Below is a small trained network, with its code and all its weights. Each question gives an input and a class and asks what happens when units are switched off, that is, made to give their printed mean instead of their output.

import numpy as np


def w(rows, s, z=0):
    codes = np.array(rows[::2]) - 128.0
    scale = np.full(codes.shape[1], s)
    scale[-1] = z or s
    return codes * scale


def f(y):
    return np.maximum(y, 0)


def log_softmax(a):
    a = a - a.max(-1, keepdims=True)
    return a - np.log(np.exp(a).sum(-1, keepdims=True))


def net(x, mask):
    res = np.array(x, float).reshape(1, 7) / 4 @ E
    y = f(res @ A[0][:, :-1].T + A[0][:, -1])
    res = res + np.where(mask, y, B[0][:, -1]) @ B[0][:, :-1]
    return log_softmax(res[-1] @ U[:, :-1].T + U[:, -1])


A, B = {}, {}
E = w([
[127,122,130,128,125,125,128,126,128,129],'x0',
[97,108,109,157,15,168,161,86,80,2],'x1',
[70,114,190,195,137,176,237,218,159,153],'x2',
[41,62,48,76,156,175,116,157,66,183],'x3',
[186,40,214,113,142,104,105,188,40,92],'x4',
[60,163,209,130,190,186,66,88,120,86],'x5',
[61,116,132,187,43,62,19,192,155,140],'x6',
],0.0069)
A[0] = w([
[171,139,115,82,184,163,183,80,110,136,57],'n1',
[83,204,60,148,101,152,157,72,199,145,79],'n2',
[185,63,173,99,143,130,132,145,77,98,85],'n3',
[61,87,89,85,143,155,105,144,99,164,90],'n4',
[73,106,123,181,76,68,39,173,146,151,47],'n5',
[79,87,87,88,127,149,103,142,93,148,64],'n6',
[182,99,81,131,83,88,176,153,111,127,146],'n7',
[71,166,198,130,187,177,71,85,105,91,142],'n8',
[72,166,198,139,177,166,90,110,128,87,147],'n9',
[166,133,127,92,186,158,183,82,109,127,71],'n10',
[87,122,172,176,130,148,195,181,153,147,3],'n11',
[170,159,184,164,118,101,127,119,169,95,94],'n12',
[184,114,70,134,91,70,184,163,138,163,148],'n13',
[154,144,142,84,242,82,92,171,172,253,78],'n14',
[176,163,167,166,126,109,120,115,166,106,50],'n15',
[86,94,97,126,65,170,156,114,78,74,87],'n16',
[64,79,81,93,155,163,120,155,87,162,93],'n17',
[161,120,120,99,140,164,197,89,95,106,84],'n18',
[176,59,195,109,128,104,125,180,54,98,56],'n19',
[180,167,173,156,119,98,111,116,172,103,48],'n20',
[88,193,51,130,123,151,167,71,198,151,80],'n21',
[90,126,171,171,142,140,198,187,155,153,67],'n22',
[59,82,74,85,162,173,108,152,94,159,84],'n23',
[169,137,91,56,126,80,59,46,108,126,55],'n24',
[165,140,92,78,134,81,66,72,110,115,20],'n25',
[79,135,124,182,84,90,46,156,131,142,49],'n26',
[158,134,89,81,121,90,42,78,118,126,54],'n27',
],0.0078,0.004)
B[0] = w([
[91,174,182,71,119,120,162,191,182,81,195],'n1',
[89,129,180,136,185,87,58,138,55,154,218],'n2',
[83,146,157,131,166,101,84,144,100,135,178],'n3',
[200,180,146,161,128,99,183,101,131,153,190],'n4',
[118,179,180,52,142,137,191,199,183,88,208],'n5',
[191,169,135,162,135,116,168,114,142,155,174],'n6',
[106,75,110,86,105,149,98,92,135,187,188],'n7',
[142,59,89,76,79,156,121,103,159,209,206],'n8',
[138,61,88,87,87,154,118,97,143,201,196],'n9',
[100,154,160,82,117,122,160,176,171,96,190],'n10',
[156,108,53,185,188,227,120,185,99,86,171],'n11',
[190,160,123,156,125,99,160,93,119,157,177],'n12',
[116,56,103,72,96,170,109,107,147,202,202],'n13',
[35,99,84,165,23,85,107,44,126,2,254],'n14',
[197,169,128,158,131,105,181,106,123,165,164],'n15',
[120,131,118,163,81,87,134,75,130,73,184],'n16',
[194,170,140,155,134,100,164,100,131,150,195],'n17',
[86,144,147,102,106,119,138,157,160,97,181],'n18',
[86,142,174,137,185,84,68,133,69,155,186],'n19',
[192,164,132,152,135,107,174,110,132,156,171],'n20',
[82,131,185,128,182,83,66,151,56,161,217],'n21',
[147,108,59,183,169,208,105,166,116,95,184],'n22',
[198,185,144,162,124,89,178,101,140,165,200],'n23',
[147,118,86,175,182,206,138,187,117,95,213],'n24',
[143,124,106,158,151,187,138,164,116,109,188],'n25',
[106,156,169,66,128,143,171,177,181,106,193],'n26',
[140,115,84,169,177,211,142,182,120,89,202],'n27',
],0.0077,0.0089)
U = w([
[150,115,61,211,193,247,132,203,113,78,89],'0',
[97,181,201,1,118,111,195,214,208,79,83],'1',
[232,193,147,200,131,64,198,64,127,188,96],'2',
[67,131,202,138,200,48,15,143,19,168,109],'3',
[58,97,96,181,24,82,114,27,126,4,151],'4',
[135,28,89,35,77,174,109,91,164,253,114],'5',
[128,120,124,123,132,120,122,125,145,129,254],'6',
],0.0073,0.008)

Each question gives the input, the list of numbers given to net, and the class t.
The units are the neurons (one row each of A and B). Each row of codes is followed by its name. A weight is (code - 128) times the scale printed after its matrix; where a second scale follows, it is the last column's (A, B and U).
mask holds one flag per neuron, in row order. A switched-off neuron (its flag False) gives its mean, the last column of its row in B, instead of its output. The means were averaged over made-up inputs and are rounded, as every weight is.
A unit's drop is (log p(t) with every unit on - log p(t) with that unit switched off) / (log p(t) with every unit on - log p(t) with every unit switched off).
The circuit of an input: a set's keep is (log p(t) with only the set's units on - log p(t) with every unit switched off) / (log p(t) with every unit on - log p(t) with every unit switched off). Starting from the 12 units with the biggest drops (on a tie, the unit counted first), units are removed one at a time, each time the one whose removal leaves the highest keep (on an exact tie, the one counted first), for as long as the keep stays at least 0.8.
circuit, biggest first: the units of the circuit, biggest drop first
unit that matters most: the unit with the biggest drop
top k neurons: the k neurons with the biggest drops, biggest first
drop when u is switched off: that unit's drop, to one decimal
input [-7,-3,8,-1,-3,1,7], class 0: circuit, biggest first	(n11)
input [7,-5,-7,7,-4,-2,-7], class 0: top 4 neurons	(n24, n27, n25, n5)
input [5,1,7,-3,-3,6,3], class 0: top 2 neurons	(n11, n22)
input [8,-3,3,1,-5,-6,-8], class 1: top 2 neurons	(n1, n10)
input [1,6,3,-2,7,2,3], class 3: top 2 neurons	(n19, n14)
input [7,2,-3,2,-7,-2,6], class 3: top 2 neurons	(n2, n21)
input [-2,-2,5,3,-7,-4,2], class 3: circuit, biggest first	(n21, n2)
input [-1,2,-5,0,1,-1,-7], class 1: top 2 neurons	(n1, n10)
input [5,0,-2,0,0,4,-5], class 1: circuit, biggest first	(n1, n10)
input [-5,-2,-3,1,-1,7,-1], class 5: top 2 neurons	(n8, n9)
input [3,-1,1,7,-2,5,-3], class 2: circuit, biggest first	(n23, n4)
input [-3,1,3,7,1,8,2], class 5: top 2 neurons	(n8, n9)
input [-3,4,3,-7,4,-8,-2], class 5: circuit, biggest first	(n13, n7)
input [6,-4,-2,-6,-3,-8,0], class 5: circuit, biggest first	(n13)
input [2,4,2,0,3,7,-6], class 5: top 4 neurons	(n8, n9, n5, n14)
input [8,5,1,4,-8,-7,2], class 3: circuit, biggest first	(n2, n21)
input [1,3,5,1,8,7,-4], class 3: top 3 neurons	(n19, n3, n13)
input [-5,-3,2,-1,-1,5,6], class 1: top 3 neurons	(n5, n26, n13)
input [0,-6,1,-5,1,-6,4], class 4: top 2 neurons	(n14, n8)
input [-3,-1,-5,-7,0,-1,-8], class 1: unit that matters most	n1
input [-1,0,-3,8,3,-6,-5], class 2: drop when n17 is switched off	0.2
input [1,3,-3,-2,-6,-5,-4], class 3: drop when n2 is switched off	0.3
input [-4,-3,8,-2,4,3,-6], class 0: drop when n11 is switched off	0.7
